Below are the code and all the weights of a small trained network. Each question names an input and a target symbol and asks about switching units off, where a switched-off unit gives its printed mean instead of its output.

import numpy as np


def w(rows, s, z=0):
    codes = np.array(rows[::2]) - 128.0
    scale = np.full(codes.shape[1], s)
    scale[-1] = z or s
    return codes * scale


def norm(h):
    return h / np.sqrt((h * h).mean(-1, keepdims=True) + 1e-5)


def f(y):
    return np.maximum(y, 0)


def softmax(a):
    e = np.exp(a - a.max(-1, keepdims=True))
    return e / e.sum(-1, keepdims=True)


def log_softmax(a):
    a = a - a.max(-1, keepdims=True)
    return a - np.log(np.exp(a).sum(-1, keepdims=True))


def net(x, mask):
    ids = ['Γαβδζθλμξπω'.index(c) for c in x.split()]
    T = len(ids)
    res = E[ids] + P[:T]
    q, k, v = (norm(res) @ M[0].T for M in (Q, K, V))
    z = softmax(np.where(np.tri(T) > 0, q @ k.T / 3**0.5, -1e9)) @ v
    res = res + np.where(mask[0], z, O[0][:, -1]) @ O[0][:, :-1]
    y = f(norm(res) @ A[0][:, :-1].T + A[0][:, -1])
    res = res + np.where(mask[1:17], y, B[0][:, -1]) @ B[0][:, :-1]
    return log_softmax(norm(res)[-1] @ U[:, :-1].T + U[:, -1])


Q, K, V, O, A, B = {}, {}, {}, {}, {}, {}
E = w([
[154,70,164,130,201],'Γ',
[163,133,164,131,84],'α',
[146,122,177,138,107],'β',
[173,121,172,123,66],'δ',
[143,106,183,152,96],'ζ',
[98,119,182,194,104],'θ',
[143,227,113,197,212],'λ',
[114,2,71,145,201],'μ',
[174,85,26,19,137],'ξ',
[22,107,172,132,159],'π',
[80,125,73,1,157],'ω',
],0.008)
P = w([
[166,93,255,98,204],'0',
[146,106,208,127,149],'1',
[133,109,177,144,127],'2',
[129,101,139,165,116],'3',
[121,114,114,176,94],'4',
[119,108,97,189,82],'5',
[114,93,77,193,74],'6',
],0.0064)
Q[0] = w([
[69,125,205,191,63],'h0',
[88,151,153,111,200],'h0',
[79,247,143,72,121],'h0',
],0.012)
K[0] = w([
[1,111,16,123,136],'h0',
[176,151,192,48,155],'h0',
[133,78,216,108,205],'h0',
],0.0078)
V[0] = w([
[67,111,105,10,199],'h0',
[2,174,158,206,214],'h0',
[250,225,113,107,211],'h0',
],0.0052)
O[0] = w([
[107,80,81,104,77,2],'h0',
[2,150,137,130,125,225],'h0',
[133,151,44,185,132,156],'h0',
],0.0097,0.002)
A[0] = w([
[175,131,47,132,99,114],'n0',
[103,78,76,102,115,162],'n1',
[42,149,114,50,95,64],'n2',
[97,107,150,162,110,141],'n3',
[157,115,155,166,188,87],'n4',
[96,91,121,118,176,71],'n5',
[109,223,128,150,134,67],'n6',
[76,150,153,114,98,133],'n7',
[187,130,95,151,187,4],'n8',
[107,137,36,10,98,189],'n9',
[133,217,98,125,169,31],'n10',
[122,143,98,51,191,184],'n11',
[99,187,98,171,202,78],'n12',
[168,168,133,136,80,157],'n13',
[113,120,85,88,53,3],'n14',
[154,134,150,39,170,100],'n15',
],0.012,0.0037)
B[0] = w([
[110,126,170,183,65,164],'n0',
[171,182,106,113,163,163],'n1',
[121,162,94,150,6,163],'n2',
[158,115,106,129,149,203],'n3',
[110,185,88,109,84,219],'n4',
[113,128,193,125,126,154],'n5',
[112,106,103,178,161,219],'n6',
[111,107,89,86,147,182],'n7',
[70,135,97,59,161,175],'n8',
[237,134,40,116,136,170],'n9',
[115,100,133,165,129,191],'n10',
[121,106,92,144,39,163],'n11',
[128,127,109,186,181,255],'n12',
[93,105,126,128,182,182],'n13',
[151,158,50,115,99,137],'n14',
[104,106,91,162,127,161],'n15',
],0.011,0.0063)
U = w([
[22,118,132,108,19,160],'Γ',
[116,212,106,18,187,77],'α',
[186,181,233,139,107,252],'β',
[104,152,93,46,159,43],'δ',
[130,205,144,121,96,46],'ζ',
[68,142,217,78,165,178],'θ',
[84,124,101,212,200,169],'λ',
[121,7,138,57,158,134],'μ',
[204,134,29,109,63,148],'ξ',
[166,54,172,210,43,13],'π',
[246,133,151,81,215,104],'ω',
],0.011,0.003)

Each question gives the input, a string of symbols that net reads in full, and the target symbol t.
The units are the heads (3 rows each of Q, K, V and O) and the neurons (one row each of A and B). Each row of codes is followed by its name. A weight is (code - 128) times the scale printed after its matrix; where a second scale follows, it is the last column's (O, A, B and U).
mask holds one flag per unit, heads first, then neurons. A switched-off unit (its flag False) gives its mean, the last column of its rows in O or B, instead of its output. The means were averaged over made-up inputs and are rounded, as every weight is.
A unit's drop is (log p(t) with every unit on - log p(t) with that unit switched off) / (log p(t) with every unit on - log p(t) with every unit switched off).
The circuit of an input: a set's keep is (log p(t) with only the set's units on - log p(t) with every unit switched off) / (log p(t) with every unit on - log p(t) with every unit switched off). Starting from the 12 units with the biggest drops (on a tie, the unit counted first), units are removed one at a time, each time the one whose removal leaves the highest keep (on an exact tie, the one counted first), for as long as the keep stays at least 0.8.
units of the circuit, in order: the units of the circuit, biggest drop first
unit that matters most: the unit with the biggest drop
top k neurons: the k neurons with the biggest drops, biggest first
input α δ ζ δ, target β: units of the circuit, in order : (h0; n9)
input μ λ π ζ, target Γ: units of the circuit, in order : (h0)
input α π π α ξ δ α, target π: units of the circuit, in order : (n0; h0; n9)
input α ζ α ζ, target β: units of the circuit, in order : (h0; n12)
input ξ ω α θ π π, target Γ: units of the circuit, in order : (h0; n2)
input λ ω λ Γ ζ α, target β: units of the circuit, in order : (h0; n12; n9)
input λ ζ ζ ζ β, target β: units of the circuit, in order : (h0; n12)
input ξ δ θ ζ β, target θ: top 2 neurons : (n9; n12)
input π ζ δ, target Γ: top 2 neurons : (n2; n9)
input Γ μ π, target Γ: units of the circuit, in order : (n2; h0)
input δ α ξ δ ζ, target π: units of the circuit, in order : (h0; n0; n9)
input ω μ α ξ π μ, target ξ: top 3 neurons : (n1; n12; n0)
input π θ μ α μ λ θ, target μ: top 4 neurons : (n7; n4; n12; n3)
input π λ δ Γ ω μ, target ω: unit that matters most : n1
input ζ λ ξ μ, target ξ: units of the circuit, in order : (h0; n1; n12)
input μ λ α, target μ: top 3 neurons : (n4; n12; n7)
input δ μ ω, target ξ: top 2 neurons : (n9; n11)
input Γ ζ Γ μ π α Γ, target α: top 3 neurons : (n4; n8; n12)
input α θ λ ω ξ θ, target ξ: top 3 neurons : (n14; n1; n12)
input π μ μ δ, target μ: unit that matters most : n4
input α π π λ α, target Γ: top 3 neurons : (n2; n12; n9)
